Each row is followed by its group and then its class within the group.
[ 0.67  1.50  0.41 -0.98 -0.54  1.59  0.32 -1.40  3.24 -0.51 -0.84  0.81
 -0.31  0.04 -7.76 -1.93 -4.84  6.31  4.91 -1.36 -0.61 -0.44 -0.54 -0.95
 -2.96 -0.85 -1.55  0.72  0.59 -3.22 -5.29 -1.91 -0.21  0.24  0.12 -1.23
 -1.07 -0.48  4.00  2.56  1.87  0.38]
P:D
[-2.42 -1.10 -0.89  2.81 -0.68 -6.29 -1.37 -1.67  4.94  1.03  0.33 -1.98
  0.85  0.93  0.89  2.89  5.85 -2.13  0.36  1.20 -1.37 -0.22 -3.45 -4.08
 -0.32 -0.53  1.20  1.32 -1.13  2.67  2.89 -1.88 -1.35 -2.20 -1.85  0.13
  2.02 -1.13 -1.69 -1.07 -1.60 -3.72]
F:T
[-2.93  1.31 -0.93  1.57  0.94 -4.41 -1.82 -0.36  4.90  0.27 -1.58 -0.18
 -0.39  1.43  1.55 -0.27 -2.35  0.81 -0.18  0.57  0.52  1.35 -3.55 -4.40
  0.49 -1.21  0.38  0.16 -1.22  1.32 -0.71 -1.49 -0.37 -1.25 -0.92  0.49
  1.47 -1.11  1.56 -1.93  0.61 -2.38]
F:T
[ 0.55  0.71 -0.49 -0.02  0.47  0.16 -0.16 -0.74  2.81 -0.84 -1.95  1.59
 -2.18  0.77  0.08  0.68  4.96  3.13  4.15  1.09  1.07 -0.92 -1.46 -1.03
 -1.49 -0.28 -1.64  1.39  0.32 -1.67 -2.05  0.02 -0.32 -0.49 -0.43 -1.36
 -1.34  0.31 -0.25  3.17 -0.84 -2.01]
P:N
[-1.67  0.83 -0.88  0.91 -0.29 -2.68 -1.16  0.43  3.40  1.32 -3.82 -1.55
  0.00  2.21  0.89  0.77  1.04 -3.24  0.90  1.49 -0.62  0.05 -3.75 -2.53
  0.11 -1.27  1.30  0.45 -0.94  0.52  1.42 -0.60 -0.59 -0.86 -1.45 -0.95
 -0.55 -0.13  0.60 -1.08 -0.52 -3.86]
F:J
[-0.94  0.98  0.38 -0.01 -0.65 -2.23 -0.54  2.48  1.96 -1.57  1.01 -1.16
 -2.36  3.49  0.61 -0.45 -0.46 -1.02 -1.45  0.91  2.54 -0.57 -0.84 -0.77
  1.89  2.83  0.70 -0.63  0.88 -2.57  4.87  3.23 -0.38 -0.61  0.72 -0.50
  1.13  0.05 -0.82 -0.93  1.38  3.27]
C:W
[-1.69  1.19 -0.22  1.83 -0.31 -4.16 -0.29  2.13  2.24  1.23 -3.14 -0.99
 -0.26  2.17  1.97  1.43 -1.06 -0.17  0.04  0.52 -0.80  0.52 -3.02 -3.34
  0.61 -1.78  1.69  0.29 -0.69  0.98  1.85  0.04 -1.57 -1.01 -0.93 -0.16
  2.48 -0.32 -2.32 -1.68 -1.32 -6.09]
F:T
[ 2.03  1.33  1.36  0.51 -0.54 -0.32 -0.81  2.50  1.62 -0.22 -0.40  0.19
 -3.42  0.45  2.36  0.16 -4.01 -3.76 -2.35  1.52  3.25  0.17 -0.25 -0.66
  0.18  0.40 -0.36 -0.48 -0.66 -2.32  3.47  2.35 -1.32  1.45  0.28  0.70
  0.01  0.14  0.34 -1.93  1.39  4.42]
C:S
[-1.33  0.94 -1.76  1.33 -0.59 -2.95 -1.00  0.97  3.30  1.26 -3.74 -0.73
  0.22  1.73  2.20 -0.30 -2.04  1.03 -1.12  1.82 -0.81  0.31 -3.05 -1.15
  0.25 -1.18  0.83  0.59 -1.22  0.74  0.58  0.36 -0.71 -0.40 -1.60 -0.56
  1.93 -0.40 -2.19 -2.29  0.57 -3.95]
F:J
[ 0.08  1.05  1.65  0.67  0.11 -2.50 -0.27 -0.21  2.37 -1.00  1.69  0.24
 -1.07  0.62  0.63  1.06  0.86 -3.21 -0.28 -0.65  1.79 -0.03 -0.35 -2.41
  0.06  1.87  1.00 -0.14  0.02 -1.65  2.25  1.70 -0.73 -1.80  0.21  1.36
 -0.47 -0.09  0.56 -0.38  0.06  3.93]
C:S
